[ -6.5  18.9 -63.0 -10.7   8.9] = j_153
[-63.0  -6.5   8.9 -10.6  18.9] = j_240
[-30.1  80.6  -0.8 -58.6  63.4] = j_984
[ 14.4 -74.4  21.6  57.6 -61.1] = j_111
perm: [-61.1  57.6  21.6 -74.4  14.4]  j_111
perm: [  8.9  -6.5  18.9 -63.0 -10.7]  j_153
step -1: [-0.8]  [-0.9]
step -1: [-63.0  -6.5]  [-63.1  -6.6]
perm: [-63.0 -10.6  -6.5   8.9  18.9]  j_240

[-22.3 -11.3 -23.5  40.6  10.0  62.3] : j_281
[ 20.2  -7.0 -10.7 -40.9 -34.1  40.7] : j_568
[ 32.1   7.4  31.9 -19.8  11.8  15.2] : j_440
[ 27.4   8.1 -28.1  42.0  16.9 -19.7] : j_536
[-13.3  -3.5   1.7  -5.1 -19.1 -68.8] : j_409
[ 43.4  -6.2   5.8 -62.3  23.9  21.4] : j_60
[ 21.7  18.8  -7.1  -9.3  38.2 -29.1] : j_831
[-29.4  -8.0   6.5  75.7  14.4 -78.9] : j_93
[  1.7 -19.1  -3.5  -5.1 -13.2 -68.8] : j_834
[ 15.5   6.9  69.8 -35.3 -13.0 -55.9] : j_238
[ 24.5   6.9  75.1  13.5 -46.1  19.2] : j_867
step -1: [-5.1]  [-5.2]
perm: [-68.8 -13.3  -3.5   1.7  -5.1 -19.1]  j_409
perm: [-29.1  -9.3  -7.1  18.8  21.7  38.2]  j_831
perm: [ -3.5 -68.8   1.7 -19.1  -5.1 -13.3]  j_409

[ 22.2 -16.9 -34.8 -17.0  43.3] : j_635
[  4.6 -26.6  15.1 -70.1  47.3] : j_754
[-17.0 -34.7  22.2 -16.9  43.3] : j_824
[-50.3 -19.9 -14.1   1.0 -62.9] : j_800
[-70.1  47.3  15.1   4.7 -26.7] : j_878
[ 15.1  47.3   4.6 -26.7 -70.1] : j_354
perm: [-26.7   4.7  15.1  47.3 -70.1]  j_878
step +1: [-16.9 -34.8]  [-16.8 -34.7]
perm: [-70.1 -26.6   4.6  15.1  47.3]  j_754
perm: [ 15.1 -70.1  47.3   4.6 -26.6]  j_754
perm: [-70.1 -26.7   4.6  15.1  47.3]  j_354
perm: [ 43.3 -17.0 -34.8 -16.9  22.2]  j_635
perm: [ 22.2 -17.0 -34.8  43.3 -16.9]  j_635

[ 12.7 -12.0 -26.7  -1.6 -73.4 -35.1 -35.2  10.4  20.1 -24.6 -14.4 -20.6
  33.7]  j_784
[-40.9 -31.1  -7.6  21.4 -52.4 -37.5  -4.3   6.7  14.5  14.4  -3.5  29.5
  30.6]  j_179
[-37.3  14.8  15.6  24.0  57.6  32.2 -32.4 -35.3  12.3  14.9  34.6  28.3
  -6.2]  j_856
[ 10.7   3.4 -26.3  28.7  29.3  -4.9  -2.0 -41.3  32.6 -52.2  23.3   9.3
  19.7]  j_701
[-22.9 -35.4   9.0  -0.6 -53.8 -11.8 -37.5   8.6  11.3  15.2  -8.1 -31.7
  23.8]  j_521
[ 48.9 -40.6 -39.7  -0.4 -45.0 -15.2  18.0 -31.8  26.2 -15.8   1.1 -32.8
   2.0]  j_463
step -1: [-35.1 -35.2  10.4]  [-35.2 -35.3  10.3]
step +1: [-39.7  -0.4 -45.0 -15.2]  [-39.6  -0.3 -44.9 -15.1]

